Here is a tiny trained network, its code and every weight. The questions are about switching its units off for an input and a class, where a switched-off unit gives its printed mean instead of its output.

import numpy as np


def w(rows, s, z=0):
    codes = np.array(rows[::2]) - 128.0
    scale = np.full(codes.shape[1], s)
    scale[-1] = z or s
    return codes * scale


def f(y):
    return y / 2 * (1 + np.tanh(0.7978845608 * (y + 0.044715 * y**3)))


def log_softmax(a):
    a = a - a.max(-1, keepdims=True)
    return a - np.log(np.exp(a).sum(-1, keepdims=True))


def net(x, mask):
    res = np.array(x, float).reshape(1, 8) / 4 @ E
    y = f(res @ A[0][:, :-1].T + A[0][:, -1])
    res = res + np.where(mask, y, B[0][:, -1]) @ B[0][:, :-1]
    return log_softmax(res[-1] @ U[:, :-1].T + U[:, -1])


A, B = {}, {}
E = w([
[192,241,183,135,191,180],'x0',
[153,53,75,115,154,231],'x1',
[106,112,151,207,63,166],'x2',
[211,140,134,47,71,63],'x3',
[118,126,205,171,254,57],'x4',
[84,209,73,110,136,102],'x5',
[218,199,128,224,122,122],'x6',
[202,93,221,117,55,169],'x7',
],0.0087)
A[0] = w([
[129,224,228,160,130,73,194],'n1',
[72,140,93,61,97,121,94],'n2',
[30,122,81,107,128,158,206],'n3',
[98,27,73,233,174,123,142],'n4',
[78,90,48,141,124,100,170],'n5',
[117,144,81,99,60,132,228],'n6',
[157,147,138,124,202,191,203],'n7',
[205,175,160,124,94,149,253],'n8',
[158,115,128,66,182,21,170],'n9',
[226,85,125,108,96,130,211],'n10',
[175,67,221,71,128,162,149],'n11',
[57,204,168,178,97,156,122],'n12',
[174,156,101,134,114,37,185],'n13',
[160,33,203,81,110,159,118],'n14',
[136,108,163,103,187,75,112],'n15',
[92,17,181,157,136,207,208],'n16',
[189,83,87,118,6,64,138],'n17',
[75,140,162,205,127,138,111],'n18',
[52,139,141,196,156,104,189],'n19',
],0.011,0.006)
B[0] = w([
[158,136,115,217,71,55,245],'n1',
[61,75,61,50,116,82,177],'n2',
[52,86,60,22,195,62,228],'n3',
[93,100,222,117,232,146,235],'n4',
[95,144,66,105,183,199,214],'n5',
[125,170,50,74,126,153,219],'n6',
[205,150,159,191,193,162,210],'n7',
[236,236,123,149,86,158,241],'n8',
[2,38,170,234,49,228,213],'n9',
[166,177,220,79,103,215,224],'n10',
[214,64,185,131,70,118,213],'n11',
[165,128,84,104,138,54,184],'n12',
[11,174,160,213,62,203,202],'n13',
[213,59,184,46,72,119,210],'n14',
[64,76,190,182,98,135,174],'n15',
[164,86,176,86,181,64,250],'n16',
[102,176,116,79,54,234,245],'n17',
[179,158,159,99,171,78,178],'n18',
[90,92,128,168,190,18,213],'n19',
],0.0087,0.012)
U = w([
[65,53,168,213,92,128,103],'0',
[222,33,198,65,62,113,77],'1',
[223,153,134,152,134,180,208],'2',
[134,58,152,131,220,114,131],'3',
[165,142,121,191,110,5,108],'4',
[161,164,107,128,60,198,3],'5',
[86,72,20,57,115,99,201],'6',
],0.011,0.0051)

Each question gives the input, the list of numbers given to net, and the class t.
The units are the neurons (one row each of A and B). Each row of codes is followed by its name. A weight is (code - 128) times the scale printed after its matrix; where a second scale follows, it is the last column's (A, B and U).
mask holds one flag per neuron, in row order. A switched-off neuron (its flag False) gives its mean, the last column of its row in B, instead of its output. The means were averaged over made-up inputs and are rounded, as every weight is.
A unit's drop is (log p(t) with every unit on - log p(t) with that unit switched off) / (log p(t) with every unit on - log p(t) with every unit switched off).
The circuit of an input: a set's keep is (log p(t) with only the set's units on - log p(t) with every unit switched off) / (log p(t) with every unit on - log p(t) with every unit switched off). Starting from the 12 units with the biggest drops (on a tie, the unit counted first), units are removed one at a time, each time the one whose removal leaves the highest keep (on an exact tie, the one counted first), for as long as the keep stays at least 0.8.
circuit, biggest first: the units of the circuit, biggest drop first
k most important neurons: the k neurons with the biggest drops, biggest first
drop when u is switched off: that unit's drop, to one decimal
input [8,-4,3,7,0,8,0,-4], class 4: 2 most important neurons -> n1; n17
input [2,1,5,1,-1,7,1,0], class 4: circuit, biggest first -> n17; n10
input [-1,-5,1,-6,1,-7,3,-5], class 3: circuit, biggest first -> n4
input [-5,6,3,5,8,-1,4,-4], class 0: 2 most important neurons -> n9; n3
input [7,-7,-5,7,-4,0,6,-5], class 5: 2 most important neurons -> n8; n13
input [-6,-6,4,6,0,-8,-3,-7], class 0: 3 most important neurons -> n9; n13; n12
input [8,-3,-1,8,1,7,4,4], class 5: 2 most important neurons -> n13; n9
input [-2,-1,3,-6,7,2,-4,8], class 1: 4 most important neurons -> n14; n11; n5; n3
input [6,6,-3,3,6,3,-3,2], class 2: 2 most important neurons -> n7; n16
input [4,0,-2,0,1,-3,4,5], class 2: 4 most important neurons -> n8; n7; n16; n3
input [3,-8,5,0,8,-8,-5,1], class 4: 2 most important neurons -> n1; n19
input [-1,-6,-7,-6,-7,6,7,-2], class 6: drop when n6 is switched off -> 0.1
input [4,-6,2,5,2,5,4,4], class 4: drop when n19 is switched off -> -0.1
input [-3,-7,-7,-4,2,2,1,-8], class 0: circuit, biggest first -> n9
input [-5,-5,-8,-6,6,-6,-8,1], class 0: 2 most important neurons -> n9; n15
input [-7,-2,8,-6,-1,5,1,-8], class 6: drop when n3 is switched off -> 1.1
input [2,0,8,-6,4,5,-5,-1], class 3: drop when n10 is switched off -> 0.0
